Below are the code and all the weights of a small trained network. Each question names an input and a target symbol and asks about switching units off, where a switched-off unit gives its printed mean instead of its output.

import numpy as np


def w(rows, s, z=0):
    codes = np.array(rows[::2]) - 128.0
    scale = np.full(codes.shape[1], s)
    scale[-1] = z or s
    return codes * scale


def f(y):
    return np.maximum(y, 0)


def softmax(a):
    e = np.exp(a - a.max(-1, keepdims=True))
    return e / e.sum(-1, keepdims=True)


def log_softmax(a):
    a = a - a.max(-1, keepdims=True)
    return a - np.log(np.exp(a).sum(-1, keepdims=True))


def net(x, mask):
    ids = ['δελμξφψω'.index(c) for c in x.split()]
    T = len(ids)
    res = E[ids] + P[:T]
    u = 0
    for l in range(2):
        q, k, v = (res @ M[l].T for M in (Q, K, V))
        z = softmax(np.where(np.tri(T) > 0, q @ k.T / 3**0.5, -1e9)) @ v
        res = res + np.where(mask[u], z, O[l][:, -1]) @ O[l][:, :-1]
        u += 1
        y = f(res @ A[l][:, :-1].T + A[l][:, -1])
        res = res + np.where(mask[u : u + 4], y, B[l][:, -1]) @ B[l][:, :-1]
        u += 4
    return log_softmax(res[-1] @ U[:, :-1].T + U[:, -1])


Q, K, V, O, A, B = {}, {}, {}, {}, {}, {}
E = w([
[142,71,97,93,177,156,149,150,188,121,83],'δ',
[111,105,77,119,165,113,64,96,125,107,192],'ε',
[117,141,90,69,120,150,179,120,147,118,95],'λ',
[158,174,105,87,147,160,197,103,131,145,135],'μ',
[117,152,68,147,168,136,50,157,123,173,80],'ξ',
[184,126,76,73,119,107,95,152,111,131,252],'φ',
[148,113,94,140,124,108,115,117,43,117,183],'ψ',
[177,196,177,185,117,100,85,155,182,168,155],'ω',
],0.028)
P = w([
[64,106,119,179,148,235,115,151,137,138,168],'0',
[133,123,105,131,128,213,118,116,139,136,147],'1',
[136,125,98,129,125,188,132,117,133,129,125],'2',
[115,129,112,125,120,150,125,124,136,117,127],'3',
[109,137,115,115,125,122,136,132,131,121,119],'4',
[116,139,112,104,120,92,134,126,128,117,111],'5',
[109,136,124,98,110,61,141,124,128,109,104],'6',
[99,149,130,91,122,36,132,124,132,107,99],'7',
[109,157,130,86,125,4,139,114,125,99,90],'8',
],0.016)
Q[0] = w([
[48,116,188,209,99,74,25,149,90,117,182],'0.h1',
[46,80,180,84,133,205,254,58,167,121,48],'0.h1',
[171,67,99,52,160,173,173,52,107,87,177],'0.h1',
],0.0085)
K[0] = w([
[197,141,135,46,121,28,154,101,121,114,96],'0.h1',
[121,82,109,168,154,252,117,135,212,130,171],'0.h1',
[59,117,108,132,78,127,215,146,82,146,197],'0.h1',
],0.011)
V[0] = w([
[170,95,168,153,121,71,77,150,110,80,167],'0.h1',
[154,241,193,199,64,125,104,127,69,201,100],'0.h1',
[123,160,132,183,224,138,88,2,78,137,141],'0.h1',
],0.0058)
O[0] = w([
[125,164,56,134,195,124,158,171,107,199,130,182],'0.h1',
[142,89,108,4,151,113,83,139,89,98,179,255],'0.h1',
[119,216,188,52,133,144,170,130,171,90,168,187],'0.h1',
],0.011,0.0066)
A[0] = w([
[177,93,191,108,63,126,122,110,105,91,103,3],'0.n1',
[129,109,74,56,122,135,52,103,93,74,236,92],'0.n2',
[155,3,141,109,106,107,141,125,116,99,125,60],'0.n3',
[121,20,3,190,130,133,96,76,17,148,178,134],'0.n4',
],0.0065,0.0052)
B[0] = w([
[98,151,158,71,156,119,113,166,130,167,188,129],'0.n1',
[88,90,134,187,139,127,179,141,66,205,103,250],'0.n2',
[78,196,104,100,104,149,126,60,81,124,125,135],'0.n3',
[126,115,164,119,245,132,132,153,218,128,119,154],'0.n4',
],0.011,0.015)
Q[1] = w([
[200,117,139,89,57,137,231,75,128,1,82],'1.h1',
[118,103,111,121,158,140,183,83,143,111,181],'1.h1',
[63,127,159,218,136,65,85,162,102,153,190],'1.h1',
],0.011)
K[1] = w([
[130,112,120,135,117,255,126,118,136,130,145],'1.h1',
[100,138,142,111,118,134,85,134,116,134,130],'1.h1',
[165,120,111,99,110,50,125,106,154,118,91],'1.h1',
],0.021)
V[1] = w([
[175,79,133,174,219,172,222,149,125,99,128],'1.h1',
[241,126,225,143,157,75,101,159,101,214,205],'1.h1',
[115,47,78,136,160,152,2,183,116,105,66],'1.h1',
],0.0067)
O[1] = w([
[141,92,96,88,87,78,117,167,127,120,143,132],'1.h1',
[140,127,128,151,95,146,138,154,149,50,119,254],'1.h1',
[246,113,124,119,101,98,146,101,142,139,114,138],'1.h1',
],0.014,0.022)
A[1] = w([
[143,216,160,159,37,168,171,79,151,110,91,12],'1.n1',
[214,121,180,173,46,125,233,143,170,172,66,59],'1.n2',
[67,95,170,3,143,162,87,84,27,216,23,26],'1.n3',
[159,141,245,243,61,144,172,115,198,106,52,2],'1.n4',
],0.006,0.0049)
B[1] = w([
[174,73,173,53,75,75,78,167,66,125,45,173],'1.n1',
[9,133,128,123,118,151,134,86,128,43,141,239],'1.n2',
[177,184,107,177,179,141,126,99,148,100,137,174],'1.n3',
[112,142,88,86,134,86,155,152,92,150,122,255],'1.n4',
],0.012,0.0043)
U = w([
[124,136,183,130,117,124,157,164,142,168,73,74],'δ',
[81,155,104,122,150,118,72,117,98,106,173,1],'ε',
[155,87,200,115,124,113,117,96,140,98,146,137],'λ',
[98,73,156,167,97,95,112,110,76,148,110,215],'μ',
[162,150,94,182,117,117,116,87,85,158,118,249],'ξ',
[160,136,86,93,99,90,117,150,156,155,170,12],'φ',
[116,95,67,90,169,111,108,159,1,158,123,101],'ψ',
[143,141,188,238,80,123,123,159,124,58,94,207],'ω',
],0.0087,0.0041)

Each question gives the input, a string of symbols that net reads in full, and the target symbol t.
The units are the heads (3 rows each of Q, K, V and O) and the neurons (one row each of A and B). Each row of codes is followed by its name. A weight is (code - 128) times the scale printed after its matrix; where a second scale follows, it is the last column's (O, A, B and U).
mask holds one flag per unit, layer by layer, with each layer's heads first. A switched-off unit (its flag False) gives its mean, the last column of its rows in O or B, instead of its output. The means were averaged over made-up inputs and are rounded, as every weight is.
A unit's drop is (log p(t) with every unit on - log p(t) with that unit switched off) / (log p(t) with every unit on - log p(t) with every unit switched off).
The circuit of an input: a set's keep is (log p(t) with only the set's units on - log p(t) with every unit switched off) / (log p(t) with every unit on - log p(t) with every unit switched off). Starting from all 10 units, units are removed one at a time, each time the one whose removal leaves the highest keep (on an exact tie, the one counted first), for as long as the keep stays at least 0.8.
circuit, biggest first: the units of the circuit, biggest drop first
most important unit: the unit with the biggest drop
top k neurons: the k neurons with the biggest drops, biggest first
drop when u is switched off: that unit's drop, to one decimal
input ε δ ω ω ω ε ξ λ, target δ: circuit, biggest first => [0.h1 1.h1]
input δ ε δ ω ε ξ ε, target ξ: circuit, biggest first => [1.h1 0.h1 0.n2]
input ω ψ ψ δ ε μ ξ ε, target ξ: circuit, biggest first => [1.h1 0.n2 0.h1]
input ε ε φ ε λ ξ, target ξ: circuit, biggest first => [1.h1 1.n3]
input ψ λ ε ω δ ε δ, target φ: top 2 neurons => [0.n2 0.n4]
input λ ε ε, target λ: circuit, biggest first => [0.h1 1.h1 0.n4 0.n2]
input ψ ξ ω ω ε ω ω λ, target φ: circuit, biggest first => [1.h1 0.n4]
input ε φ ε ξ ω λ μ ε, target μ: circuit, biggest first => [0.h1 1.h1]
input λ ε ε ω φ ω λ, target ξ: circuit, biggest first => [1.h1 0.h1 1.n3]
input δ ξ ω ε λ ε, target λ: circuit, biggest first => [0.h1 0.n4 1.h1]
input ω ω δ ψ, target ω: most important unit => 0.h1
input φ ω ε δ φ ε, target φ: circuit, biggest first => [1.h1 0.h1 0.n4]
input δ ξ μ ξ ω ω ω ε ψ, target ω: circuit, biggest first => [1.h1 0.h1]
input φ ξ δ, target ω: top 2 neurons => [1.n2 0.n2]
input ε φ ξ, target φ: circuit, biggest first => [1.h1 0.n4 0.n2]
input φ ω δ λ, target ω: circuit, biggest first => [0.h1]
input ξ ψ δ, target λ: top 2 neurons => [0.n2 1.n2]
input ω ω ω ε δ, target ψ: top 2 neurons => [0.n2 0.n3]
input μ ε μ δ δ μ ξ μ, target ε: top 2 neurons => [0.n2 1.n3]
input λ λ ω ξ δ ε ξ λ, target ξ: top neuron => [1.n3]
input ω ω ε ω ω ω μ, target ψ: drop when 0.n2 is switched off => 0.3
input ω δ λ μ ε μ μ, target ψ: drop when 0.n2 is switched off => 0.5
input ε ω ε ω δ, target δ: drop when 0.h1 is switched off => 5.3
input φ ω ε μ, target ω: top 3 neurons => [1.n2 0.n2 0.n4]
